Below is a small trained network, with its code and all its weights. Each question gives an input and a class and asks what happens when units are switched off, that is, made to give their printed mean instead of their output.

import numpy as np


def w(rows, s, z=0):
    codes = np.array(rows[::2]) - 128.0
    scale = np.full(codes.shape[1], s)
    scale[-1] = z or s
    return codes * scale


def f(y):
    return y / 2 * (1 + np.tanh(0.7978845608 * (y + 0.044715 * y**3)))


def log_softmax(a):
    a = a - a.max(-1, keepdims=True)
    return a - np.log(np.exp(a).sum(-1, keepdims=True))


def net(x, mask):
    res = np.array(x, float).reshape(1, 3) / 4 @ E
    y = f(res @ A[0][:, :-1].T + A[0][:, -1])
    res = res + np.where(mask, y, B[0][:, -1]) @ B[0][:, :-1]
    return log_softmax(res[-1] @ U[:, :-1].T + U[:, -1])


A, B = {}, {}
E = w([
[255,221,204,157,94],'x0',
[93,223,4,222,84],'x1',
[136,131,126,130,133],'x2',
],0.0067)
A[0] = w([
[108,142,158,75,156,92],'N1',
[164,182,151,131,113,145],'N2',
[106,93,129,188,29,89],'N3',
[48,104,95,132,161,140],'N4',
[148,110,110,121,84,43],'N5',
[111,186,79,159,116,113],'N6',
[112,136,121,104,111,252],'N7',
[144,106,180,82,150,100],'N8',
[91,178,55,178,96,65],'N9',
[134,148,130,120,128,79],'N10',
[122,129,109,145,78,82],'N11',
[38,39,71,137,175,116],'N12',
[166,152,207,187,3,83],'N13',
[89,199,119,153,141,87],'N14',
[140,71,182,85,157,100],'N15',
],0.011,0.0038)
B[0] = w([
[128,149,175,201,241,145],'N1',
[180,79,132,59,46,183],'N2',
[134,121,119,201,213,140],'N3',
[173,52,243,79,87,208],'N4',
[220,125,179,203,144,112],'N5',
[132,178,198,139,169,194],'N6',
[38,170,37,25,33,174],'N7',
[53,161,138,254,233,188],'N8',
[116,187,251,198,155,217],'N9',
[195,23,88,126,190,120],'N10',
[142,129,171,185,206,134],'N11',
[198,69,224,136,56,255],'N12',
[215,124,237,131,27,210],'N13',
[102,151,173,188,204,160],'N14',
[77,203,200,215,233,207],'N15',
],0.0052,0.0072)
U = w([
[122,163,148,255,216,47],'0',
[198,69,172,92,35,55],'1',
[112,164,145,82,107,252],'2',
[163,120,23,86,123,150],'3',
],0.0079,0.0037)

Each question gives the input, the list of numbers given to net, and the class t.
The units are the neurons (one row each of A and B). Each row of codes is followed by its name. A weight is (code - 128) times the scale printed after its matrix; where a second scale follows, it is the last column's (A, B and U).
mask holds one flag per neuron, in row order. A switched-off neuron (its flag False) gives its mean, the last column of its row in B, instead of its output. The means were averaged over made-up inputs and are rounded, as every weight is.
A unit's drop is (log p(t) with every unit on - log p(t) with that unit switched off) / (log p(t) with every unit on - log p(t) with every unit switched off).
The circuit of an input: a set's keep is (log p(t) with only the set's units on - log p(t) with every unit switched off) / (log p(t) with every unit on - log p(t) with every unit switched off). Starting from the 12 units with the biggest drops (on a tie, the unit counted first), units are removed one at a time, each time the one whose removal leaves the highest keep (on an exact tie, the one counted first), for as long as the keep stays at least 0.8.
circuit, biggest first: the units of the circuit, biggest drop first
k most important neurons: the k neurons with the biggest drops, biggest first
drop when u is switched off: that unit's drop, to one decimal
input [7,3,6], class 1: most important neuron : [N13]
input [-7,5,-4], class 1: 4 most important neurons : [N12; N4; N15; N8]
input [-6,2,6], class 1: circuit, biggest first : [N12; N4]
input [8,7,7], class 1: 2 most important neurons : [N13; N2]
input [-3,1,3], class 3: circuit, biggest first : [N13; N9; N15]
input [-6,4,-1], class 1: 4 most important neurons : [N12; N4; N15; N8]
input [-7,-8,0], class 0: 2 most important neurons : [N15; N8]
input [-1,-5,5], class 0: 2 most important neurons : [N15; N8]
input [7,4,-2], class 1: 2 most important neurons : [N13; N2]
input [3,2,1], class 3: 2 most important neurons : [N12; N4]
input [-8,1,3], class 1: drop when N12 is switched off : 0.3
input [-7,-1,3], class 1: drop when N12 is switched off : 0.4
input [7,-8,1], class 0: drop when N8 is switched off : 0.6
